Below are the code and all the weights of a small trained network. Each question names an input and a class and asks about switching units off, where a switched-off unit gives its printed mean instead of its output.

import numpy as np


def w(rows, s, z=0):
    codes = np.array(rows[::2]) - 128.0
    scale = np.full(codes.shape[1], s)
    scale[-1] = z or s
    return codes * scale


def f(y):
    return np.maximum(y, 0)


def log_softmax(a):
    a = a - a.max(-1, keepdims=True)
    return a - np.log(np.exp(a).sum(-1, keepdims=True))


def net(x, mask):
    res = np.array(x, float).reshape(1, 4) / 4 @ E
    y = f(res @ A[0][:, :-1].T + A[0][:, -1])
    res = res + np.where(mask, y, B[0][:, -1]) @ B[0][:, :-1]
    return log_softmax(res[-1] @ U[:, :-1].T + U[:, -1])


A, B = {}, {}
E = w([
[17,72,99,127,170,139,206,107,151],'x0',
[64,87,144,103,121,248,12,123,130],'x1',
[187,82,133,113,157,156,115,57,102],'x2',
[147,180,135,83,138,197,121,160,79],'x3',
],0.012)
A[0] = w([
[92,119,122,125,151,124,255,113,127,54],'neuron 1',
[118,119,130,121,119,78,216,133,122,17],'neuron 2',
[140,66,116,120,154,217,140,44,119,48],'neuron 3',
[34,124,119,142,110,114,92,182,145,3],'neuron 4',
[138,53,132,123,142,149,121,47,125,49],'neuron 5',
[93,113,125,113,135,189,130,116,115,156],'neuron 6',
[82,83,126,145,122,71,117,110,146,13],'neuron 7',
],0.021,0.0032)
B[0] = w([
[246,187,108,151,94,56,117,138,131,246],'neuron 1',
[174,96,78,147,138,89,132,101,156,233],'neuron 2',
[21,71,169,127,115,162,115,116,145,253],'neuron 3',
[73,78,172,91,160,223,109,99,95,215],'neuron 4',
[14,115,123,125,157,113,193,104,138,219],'neuron 5',
[76,111,145,120,140,171,123,141,122,222],'neuron 6',
[113,178,151,100,117,196,104,182,96,196],'neuron 7',
],0.013,0.019)
U = w([
[1,71,186,91,122,187,135,144,124,31],'0',
[150,101,74,187,117,19,180,122,165,255],'1',
[212,180,142,101,80,158,76,216,90,136],'2',
],0.0088,0.00092)

Each question gives the input, the list of numbers given to net, and the class t.
The units are the neurons (one row each of A and B). Each row of codes is followed by its name. A weight is (code - 128) times the scale printed after its matrix; where a second scale follows, it is the last column's (A, B and U).
mask holds one flag per neuron, in row order. A switched-off neuron (its flag False) gives its mean, the last column of its row in B, instead of its output. The means were averaged over made-up inputs and are rounded, as every weight is.
A unit's drop is (log p(t) with every unit on - log p(t) with that unit switched off) / (log p(t) with every unit on - log p(t) with every unit switched off).
The circuit of an input: a set's keep is (log p(t) with only the set's units on - log p(t) with every unit switched off) / (log p(t) with every unit on - log p(t) with every unit switched off). Starting from all 7 units, units are removed one at a time, each time the one whose removal leaves the highest keep (on an exact tie, the one counted first), for as long as the keep stays at least 0.8.
circuit, biggest first: the units of the circuit, biggest drop first
unit that matters most: the unit with the biggest drop
top k neurons: the k neurons with the biggest drops, biggest first
drop of u: that unit's drop, to one decimal
input [-1,-6,3,6], class 1: unit that matters most => neuron 7
input [0,-1,-7,-6], class 2: circuit, biggest first => (neuron 3; neuron 5)
input [-1,-5,4,8], class 2: top 3 neurons => (neuron 5; neuron 2; neuron 3)
input [-7,3,-7,6], class 2: top 3 neurons => (neuron 3; neuron 5; neuron 6)
input [-8,4,2,5], class 2: top 2 neurons => (neuron 5; neuron 3)
input [-3,-6,-1,6], class 1: top 2 neurons => (neuron 7; neuron 4)
input [7,-5,-4,-6], class 1: top 2 neurons => (neuron 2; neuron 6)
input [5,-4,-7,8], class 1: top 2 neurons => (neuron 2; neuron 7)
input [-8,-2,-2,0], class 2: top 3 neurons => (neuron 5; neuron 3; neuron 2)
input [-8,0,-1,2], class 2: drop of neuron 3 => 0.4
input [-8,5,-1,3], class 2: drop of neuron 5 => 0.4
input [0,-1,-2,4], class 2: drop of neuron 5 => 0.5
